grid =
[[122 145 119 117 122 118 126 129 144 120]
 [109 133 127 123 138 113 135 124 144 120]
 [143 125 127 133 138 130 120 136 120 117]
 [128 117 133 134 128 140 125 118 119 137]
 [126 119 137 135 125 138 123 114 124 139]
 [114 132 122 120 144 124 142 106 131 123]
 [123 139 116 114 129 125 138 113 133 123]
 [137 117 132 143 144 123 116 144 120 118]
 [112 130 125 119 145 120 143 106 133 121]
 [141 129 119 127 138 133 128 130 118 115]
 [142 128 121 128 135 133 126 130 120 117]
 [114 132 118 118 139 124 147 102 129 126]
 [134 118 132 137 134 133 121 128 120 127]
 [126 124 136 131 119 139 124 110 127 141]]
Rows and columns are counted from 1.
(1, 1) = 122
(4, 9) = 119
(11, 5) = 135
(11, 3) = 121
(2, 4) = 123
(1, 9) = 144
(9, 3) = 125
(6, 10) = 123
(8, 10) = 118
(9, 5) = 145
(1, 10) = 120
(10, 2) = 129
(13, 3) = 132
(2, 7) = 135
(6, 8) = 106
(6, 1) = 114
(6, 4) = 120
(3, 3) = 127
(8, 8) = 144
(9, 4) = 119
(4, 2) = 117
(11, 2) = 128
(1, 3) = 119
(3, 10) = 117
(13, 4) = 137
(12, 2) = 132
(14, 3) = 136
(11, 9) = 120
(4, 5) = 128
(2, 9) = 144
(12, 9) = 129
(5, 8) = 114
(3, 6) = 130
(2, 6) = 113
(4, 4) = 134
(6, 7) = 142

A =
127	121	130	135	130	134	124	132	129	137	125	131	118	127	129
131	138	118	111	122	111	140	122	123	111	136	123	148	135	124
133	140	118	112	120	110	140	120	123	112	135	124	147	132	126
130	135	122	116	121	116	138	122	126	114	134	124	144	132	127
132	135	121	116	123	113	138	122	124	114	133	122	145	132	127
132	139	118	111	122	112	142	121	123	110	135	123	150	133	124
126	121	131	135	132	136	123	131	129	135	124	131	120	126	128
132	138	120	113	120	114	140	123	125	115	133	123	145	130	126
131	140	120	110	121	112	140	122	122	112	137	121	152	134	126
126	118	136	139	134	140	120	132	131	138	122	132	114	125	131
125	123	134	136	131	136	124	132	130	135	124	130	118	129	128
133	139	118	112	120	110	141	120	122	112	135	122	149	133	125
125	121	135	140	132	141	120	135	132	139	123	130	114	124	131
Indices start at 1.
(1, 1) = 127
(2, 6) = 111
(11, 14) = 129
(9, 8) = 122
(8, 6) = 114
(11, 7) = 124
(8, 14) = 130
(3, 2) = 140
(3, 14) = 132
(5, 11) = 133
(13, 5) = 132
(13, 13) = 114
(1, 12) = 131
(11, 10) = 135
(4, 11) = 134
(6, 5) = 122
(7, 8) = 131
(3, 5) = 120
(13, 3) = 135
(9, 14) = 134
(8, 11) = 133
(10, 7) = 120
(6, 9) = 123
(6, 8) = 121
(8, 12) = 123
(1, 11) = 125
(1, 9) = 129
(2, 11) = 136
(10, 11) = 122
(5, 1) = 132
(5, 13) = 145
(8, 2) = 138
(5, 8) = 122

X =
[[143 121 121 137 114 123 113 127 117 130]
 [109 127 109 118 151 131 119 120 107 132]
 [129 118 118 116 123 117 123 116 121 122]]
Rows and columns are counted from 1.
(1, 1) => 143
(3, 5) => 123
(1, 10) => 130
(2, 8) => 120
(2, 5) => 151
(3, 10) => 122
(3, 7) => 123
(2, 4) => 118
(2, 3) => 109
(1, 7) => 113
(1, 5) => 114
(1, 4) => 137

M =
[[129 120 129 138 134 126 129 128 122 128]
 [131 106 130 152 144 119 131 128 115 129]
 [128 129 127 126 129 128 126 128 127 128]
 [128 125 129 133 130 126 129 128 125 128]
 [127 124 138 118 109 130 138 116 123 135]
 [129 130 134 134 137 129 126 131 127 130]
 [128 129 127 125 129 127 126 129 126 128]
 [127 126 131 122 121 129 132 122 126 131]
 [129 132 138 137 141 130 125 134 127 131]
 [127 124 136 115 108 130 136 117 122 134]
 [127 126 128 128 128 129 129 128 128 124]
 [127 126 133 118 117 129 132 120 125 133]]
Rows and columns are counted from 1.
(1, 1) => 129
(4, 10) => 128
(5, 4) => 118
(4, 4) => 133
(2, 1) => 131
(10, 10) => 134
(10, 2) => 124
(12, 5) => 117
(12, 8) => 120
(7, 10) => 128
(12, 4) => 118
(6, 3) => 134
(2, 3) => 130
(5, 9) => 123
(9, 3) => 138
(12, 9) => 125
(8, 7) => 132
(6, 2) => 130
(2, 9) => 115
(7, 3) => 127
(5, 7) => 138
(4, 9) => 125
(6, 6) => 129
(1, 5) => 134
(4, 6) => 126
(4, 3) => 129
(3, 6) => 128
(7, 5) => 129
(11, 3) => 128
(7, 4) => 125
(9, 10) => 131

x =
[[125 121 138 132 119 117]
 [142 145 120 112 149 121]
 [137 139 130 122 128 117]
 [135 115 131 117 121 140]
 [134 132 138 124 123 116]
 [125 111 136 121 104 139]
 [130 131 136 123 131 119]
 [119 127 137 143 116 116]
 [132 127 138 134 120 114]
 [135 131 137 127 122 117]
 [119 112 140 122 129 125]
 [139 139 128 111 144 122]
 [142 131 133 118 128 121]
 [110 108 133 121 131 135]]
Indices start at 1.
(1, 1) => 125
(7, 5) => 131
(9, 2) => 127
(8, 3) => 137
(3, 1) => 137
(8, 4) => 143
(7, 4) => 123
(1, 3) => 138
(1, 5) => 119
(4, 6) => 140
(12, 4) => 111
(3, 6) => 117
(5, 6) => 116
(10, 4) => 127
(13, 3) => 133
(6, 6) => 139
(6, 2) => 111
(2, 6) => 121
(8, 6) => 116
(3, 3) => 130
(6, 3) => 136
(6, 5) => 104
(9, 1) => 132
(13, 4) => 118
(7, 1) => 130
(1, 2) => 121
(7, 6) => 119
(10, 5) => 122
(2, 5) => 149
(14, 1) => 110
(11, 6) => 125
(4, 4) => 117

m =
[[114 138 135 127 139 125 118 122 139 118 122]
 [132 125 130 136 114 124 138 144 120 121 146]
 [120 141 139 122 137 114 124 128 139 117 125]
 [119 127 140 143 118 121 145 132 118 124 138]
 [134 119 122 119 138 132 117 121 136 132 117]
 [142 114 115 115 136 134 123 121 130 141 118]
 [115 138 140 129 138 123 120 121 136 117 123]
 [111 140 151 135 130 110 139 126 133 116 132]
 [111 128 134 135 139 131 114 111 136 126 115]
 [144 119 116 128 115 131 127 143 117 135 144]]
Rows and columns are counted from 1.
(1, 1) -> 114
(5, 10) -> 132
(4, 1) -> 119
(4, 6) -> 121
(3, 2) -> 141
(2, 1) -> 132
(4, 5) -> 118
(5, 1) -> 134
(5, 11) -> 117
(2, 7) -> 138
(1, 5) -> 139
(4, 3) -> 140
(10, 9) -> 117
(3, 7) -> 124
(1, 10) -> 118
(10, 11) -> 144
(2, 5) -> 114
(3, 1) -> 120
(2, 4) -> 136
(5, 5) -> 138
(10, 5) -> 115
(9, 1) -> 111
(3, 3) -> 139
(6, 3) -> 115
(9, 8) -> 111
(4, 10) -> 124
(8, 6) -> 110
(3, 4) -> 122
(7, 7) -> 120
(4, 4) -> 143
(10, 7) -> 127
(4, 11) -> 138

W =
array([[134, 112, 103, 133],
       [131, 117, 109, 132],
       [135, 110, 101, 133],
       [127, 125, 118, 132],
       [132, 115, 106, 133],
       [133, 113, 105, 133],
       [128, 125, 117, 132],
       [132, 115, 106, 133]])
Indices start at 1.
row 1 col 1 -> 134
row 2 col 4 -> 132
row 5 col 1 -> 132
row 1 col 3 -> 103
row 3 col 1 -> 135
row 6 col 1 -> 133
row 8 col 4 -> 133
row 4 col 2 -> 125
row 2 col 1 -> 131
row 3 col 2 -> 110
row 8 col 2 -> 115
row 3 col 3 -> 101
row 2 col 3 -> 109
row 8 col 1 -> 132
row 6 col 4 -> 133
row 5 col 2 -> 115
